Below are the code and all the weights of a small trained network. Each question names an input and a class and asks about switching units off, where a switched-off unit gives its printed mean instead of its output.

import numpy as np


def w(rows, s, z=0):
    codes = np.array(rows[::2]) - 128.0
    scale = np.full(codes.shape[1], s)
    scale[-1] = z or s
    return codes * scale


def norm(h):
    return h / np.sqrt((h * h).mean(-1, keepdims=True) + 1e-5)


def f(y):
    return np.maximum(y, 0)


def log_softmax(a):
    a = a - a.max(-1, keepdims=True)
    return a - np.log(np.exp(a).sum(-1, keepdims=True))


def net(x, mask):
    res = np.array(x, float).reshape(1, 8) / 4 @ E
    u = 0
    for l in range(3):
        y = f(norm(res) @ A[l][:, :-1].T + A[l][:, -1])
        res = res + np.where(mask[u : u + 9], y, B[l][:, -1]) @ B[l][:, :-1]
        u += 9
    return log_softmax(norm(res)[-1] @ U[:, :-1].T + U[:, -1])


A, B = {}, {}
E = w([
[128,127,128,131,127,126],'x0',
[202,240,179,60,25,52],'x1',
[128,127,126,130,126,126],'x2',
[124,183,116,53,255,8],'x3',
[128,128,131,129,128,127],'x4',
[217,240,129,234,187,168],'x5',
[130,128,129,128,129,128],'x6',
[126,129,127,129,128,130],'x7',
],0.00072)
A[0] = w([
[118,184,131,146,197,93,30],'L0N1',
[53,158,80,96,137,50,1],'L0N2',
[4,11,15,91,115,101,221],'L0N3',
[217,173,174,137,86,63,122],'L0N4',
[88,178,97,88,231,42,175],'L0N5',
[108,140,144,110,190,71,173],'L0N6',
[72,156,117,147,69,160,138],'L0N7',
[158,193,88,133,180,102,245],'L0N8',
[97,158,253,65,54,91,90],'L0N9',
],0.0018,0.00041)
B[0] = w([
[209,78,78,119,124,162,169],'L0N1',
[104,152,160,156,118,111,165],'L0N2',
[131,194,227,132,151,185,254],'L0N3',
[71,150,148,129,88,168,189],'L0N4',
[163,73,153,114,179,64,217],'L0N5',
[138,144,124,125,144,88,179],'L0N6',
[181,62,136,108,155,120,161],'L0N7',
[117,57,133,170,56,161,192],'L0N8',
[171,95,7,135,98,102,187],'L0N9',
],0.0022,0.002)
A[1] = w([
[110,65,160,93,128,90,104],'L1N1',
[112,29,160,96,148,150,172],'L1N2',
[116,170,173,197,164,154,153],'L1N3',
[68,97,79,102,72,189,3],'L1N4',
[141,124,55,73,194,26,106],'L1N5',
[150,62,127,175,97,120,63],'L1N6',
[227,231,103,143,75,88,79],'L1N7',
[113,194,138,78,124,83,7],'L1N8',
[89,107,134,187,125,250,199],'L1N9',
],0.0024,0.00044)
B[1] = w([
[80,193,107,174,117,93,173],'L1N1',
[160,170,162,134,143,123,205],'L1N2',
[140,47,110,86,77,72,190],'L1N3',
[196,112,150,107,118,144,169],'L1N4',
[86,164,120,141,47,184,203],'L1N5',
[129,176,155,140,195,52,162],'L1N6',
[43,95,199,91,214,152,214],'L1N7',
[105,77,85,151,139,99,159],'L1N8',
[122,250,93,104,86,101,250],'L1N9',
],0.0024,0.0022)
A[2] = w([
[157,63,53,140,197,109,95],'L2N1',
[181,104,150,87,87,124,109],'L2N2',
[171,51,135,79,75,97,130],'L2N3',
[167,126,88,167,84,187,140],'L2N4',
[70,138,143,108,122,228,40],'L2N5',
[126,139,183,131,210,92,95],'L2N6',
[163,140,4,131,86,157,150],'L2N7',
[185,125,67,183,165,137,155],'L2N8',
[207,151,89,64,145,117,254],'L2N9',
],0.0033,0.00091)
B[2] = w([
[201,109,157,147,2,122,180],'L2N1',
[173,114,150,172,149,167,180],'L2N2',
[173,81,44,190,164,125,180],'L2N3',
[74,114,129,50,167,84,212],'L2N4',
[205,173,168,146,73,85,215],'L2N5',
[98,47,127,93,165,209,254],'L2N6',
[106,114,115,167,223,129,185],'L2N7',
[149,145,72,138,113,110,202],'L2N8',
[128,82,130,163,97,172,200],'L2N9',
],0.0032,0.0017)
U = w([
[191,236,251,134,32,183,191],'0',
[255,19,58,213,81,179,207],'1',
[47,51,217,49,247,193,173],'2',
[63,106,46,66,57,9,3],'3',
[104,234,11,213,239,134,21],'4',
],0.0078,0.0016)

Each question gives the input, the list of numbers given to net, and the class t.
The units are the neurons (one row each of A and B). Each row of codes is followed by its name. A weight is (code - 128) times the scale printed after its matrix; where a second scale follows, it is the last column's (A, B and U).
mask holds one flag per neuron, layer by layer. A switched-off neuron (its flag False) gives its mean, the last column of its row in B, instead of its output. The means were averaged over made-up inputs and are rounded, as every weight is.
A unit's drop is (log p(t) with every unit on - log p(t) with that unit switched off) / (log p(t) with every unit on - log p(t) with every unit switched off).
The circuit of an input: a set's keep is (log p(t) with only the set's units on - log p(t) with every unit switched off) / (log p(t) with every unit on - log p(t) with every unit switched off). Starting from the 12 units with the biggest drops (on a tie, the unit counted first), units are removed one at a time, each time the one whose removal leaves the highest keep (on an exact tie, the one counted first), for as long as the keep stays at least 0.8.
units of the circuit, in order: the units of the circuit, biggest drop first
unit that matters most: the unit with the biggest drop
top k neurons: the k neurons with the biggest drops, biggest first
top k neurons in layer l: the k neurons of layer l with the biggest drops, biggest first
drop when u is switched off: that unit's drop, to one decimal
input [0,-8,-3,-5,-5,-3,5,-6], class 0: unit that matters most => L2N5
input [6,-7,-2,2,1,7,-4,-7], class 1: units of the circuit, in order => [L2N1 L1N3]
input [-4,6,4,3,-7,0,4,5], class 3: units of the circuit, in order => [L0N3 L1N8]
input [4,-1,2,0,-2,4,-1,0], class 4: top 2 neurons => [L1N9 L0N5]
input [8,0,4,-8,-6,5,-4,7], class 4: top 3 neurons => [L0N3 L2N7 L2N4]
input [-2,1,-6,8,-5,6,-1,2], class 2: units of the circuit, in order => [L2N6 L1N7]
input [8,6,-2,8,6,3,-2,-6], class 2: units of the circuit, in order => [L1N7 L2N6]
input [6,4,0,1,-5,7,5,1], class 2: top 2 neurons => [L1N7 L1N5]
input [-6,0,6,5,-3,8,6,-5], class 1: top 2 neurons in layer 0 => [L0N1 L0N3]
input [0,0,2,-3,-3,1,-8,7], class 4: top 3 neurons => [L1N7 L1N9 L0N5]
input [-3,0,6,-4,3,-4,1,-5], class 0: top 3 neurons => [L0N3 L1N3 L1N9]
input [-5,5,4,1,0,5,3,3], class 2: top 3 neurons in layer 1 => [L1N7 L1N5 L1N9]
input [5,3,-3,2,6,-1,-8,-3], class 3: top 3 neurons in layer 1 => [L1N7 L1N5 L1N9]
input [5,2,-4,3,-3,1,5,-2], class 2: units of the circuit, in order => [L1N7]
input [-2,-8,1,0,8,2,4,4], class 4: top 4 neurons => [L1N9 L0N5 L1N7 L0N7]
input [8,-4,-2,1,8,3,8,-3], class 1: top 2 neurons => [L2N1 L1N5]
input [6,-1,-5,-2,-2,3,-1,-5], class 4: top 3 neurons => [L2N7 L0N5 L1N9]
input [-8,0,7,-1,1,-3,-2,-8], class 0: top 2 neurons => [L0N3 L0N5]
input [-2,4,8,0,6,-2,-5,4], class 1: top 3 neurons => [L0N9 L1N9 L2N3]
input [1,3,-8,4,-7,0,-8,4], class 3: top 2 neurons in layer 0 => [L0N3 L0N5]
input [5,8,6,-5,3,-8,5,3], class 1: unit that matters most => L2N3
input [-8,0,7,2,-3,7,-5,8], class 1: top 4 neurons => [L0N3 L0N1 L1N3 L2N1]
input [4,4,5,3,-8,-1,5,3], class 3: top 2 neurons in layer 0 => [L0N3 L0N9]
input [-7,8,1,-5,3,-8,-1,8], class 1: top 2 neurons in layer 2 => [L2N3 L2N2]
input [6,-8,0,-7,-5,7,5,5], class 4: top 2 neurons => [L1N9 L2N4]
input [-1,-8,6,-7,-8,6,-2,-7], class 4: top 2 neurons => [L1N9 L2N4]
input [-8,-2,-4,-8,5,-2,7,-4], class 0: top neuron in layer 1 => [L1N9]
input [-2,8,4,7,6,4,7,2], class 2: top 2 neurons in layer 1 => [L1N7 L1N9]
input [3,-1,-8,-7,-2,-2,-8,-1], class 0: drop when L1N9 is switched off => 0.2
